Here is a tiny trained network, its code and every weight. The questions are about switching its units off for an input and a class, where a switched-off unit gives its printed mean instead of its output.

import numpy as np


def w(rows, s, z=0):
    codes = np.array(rows[::2]) - 128.0
    scale = np.full(codes.shape[1], s)
    scale[-1] = z or s
    return codes * scale


def f(y):
    return np.maximum(y, 0)


def log_softmax(a):
    a = a - a.max(-1, keepdims=True)
    return a - np.log(np.exp(a).sum(-1, keepdims=True))


def net(x, mask):
    res = np.array(x, float).reshape(1, 4) / 4 @ E
    y = f(res @ A[0][:, :-1].T + A[0][:, -1])
    res = res + np.where(mask, y, B[0][:, -1]) @ B[0][:, :-1]
    return log_softmax(res[-1] @ U[:, :-1].T + U[:, -1])


A, B = {}, {}
E = w([
[71,107,255,58,150,90],'x0',
[38,220,112,69,34,73],'x1',
[170,179,176,164,65,225],'x2',
[193,101,76,19,108,183],'x3',
],0.0096)
A[0] = w([
[170,142,181,179,97,230,85],'n1',
[162,82,140,142,147,119,89],'n2',
[193,81,80,47,131,186,47],'n3',
[105,135,145,192,125,104,3],'n4',
[118,171,48,151,86,108,115],'n5',
[137,77,231,89,170,141,33],'n6',
[126,123,137,253,147,95,123],'n7',
[133,114,142,169,140,116,64],'n8',
[178,54,140,174,210,169,60],'n9',
[171,106,19,215,149,154,52],'n10',
[123,60,44,126,212,46,66],'n11',
[160,107,137,145,168,171,77],'n12',
],0.016,0.0064)
B[0] = w([
[203,153,116,214,63,165,230],'n1',
[83,152,122,123,96,103,174],'n2',
[107,144,29,114,235,119,228],'n3',
[239,154,62,29,171,100,177],'n4',
[93,102,191,90,104,107,221],'n5',
[157,87,223,149,184,118,224],'n6',
[79,118,42,128,211,143,254],'n7',
[164,185,110,74,156,102,162],'n8',
[58,123,113,46,57,105,248],'n9',
[152,90,253,134,176,108,249],'n10',
[215,165,130,216,53,189,251],'n11',
[96,147,132,97,83,109,183],'n12',
],0.021,0.013)
U = w([
[142,81,246,128,171,116,111],'0',
[168,158,123,199,68,176,115],'1',
[115,128,72,125,205,145,101],'2',
[91,136,164,65,46,103,107],'3',
[93,79,155,185,119,165,253],'4',
],0.012,0.013)

Each question gives the input, the list of numbers given to net, and the class t.
The units are the neurons (one row each of A and B). Each row of codes is followed by its name. A weight is (code - 128) times the scale printed after its matrix; where a second scale follows, it is the last column's (A, B and U).
mask holds one flag per neuron, in row order. A switched-off neuron (its flag False) gives its mean, the last column of its row in B, instead of its output. The means were averaged over made-up inputs and are rounded, as every weight is.
A unit's drop is (log p(t) with every unit on - log p(t) with that unit switched off) / (log p(t) with every unit on - log p(t) with every unit switched off).
unit that matters most: the unit with the biggest drop
k most important neurons: the k neurons with the biggest drops, biggest first
drop when u is switched off: that unit's drop, to one decimal
input [-7,-8,-2,6], class 3: unit that matters most	n9
input [6,6,4,5], class 0: 2 most important neurons	n9, n11
input [3,2,4,-3], class 1: 4 most important neurons	n10, n3, n9, n5
input [1,-8,-4,6], class 3: 3 most important neurons	n9, n7, n12
input [-4,-2,4,3], class 0: 4 most important neurons	n10, n11, n7, n2
input [-5,-5,-1,4], class 0: 2 most important neurons	n10, n7
input [-7,-8,4,4], class 3: 3 most important neurons	n9, n12, n6
input [1,7,3,-7], class 2: 2 most important neurons	n9, n10
input [-4,0,-5,-3], class 1: 2 most important neurons	n11, n6
input [6,-8,-1,-4], class 3: 2 most important neurons	n9, n10
input [-4,5,3,-1], class 3: 4 most important neurons	n6, n10, n11, n5
input [-2,-1,-7,-7], class 1: drop when n11 is switched off	4.9
input [-2,-4,-3,-1], class 3: drop when n6 is switched off	0.3
input [4,-5,-4,7], class 2: unit that matters most	n3
input [3,4,1,-8], class 2: drop when n3 is switched off	0.0
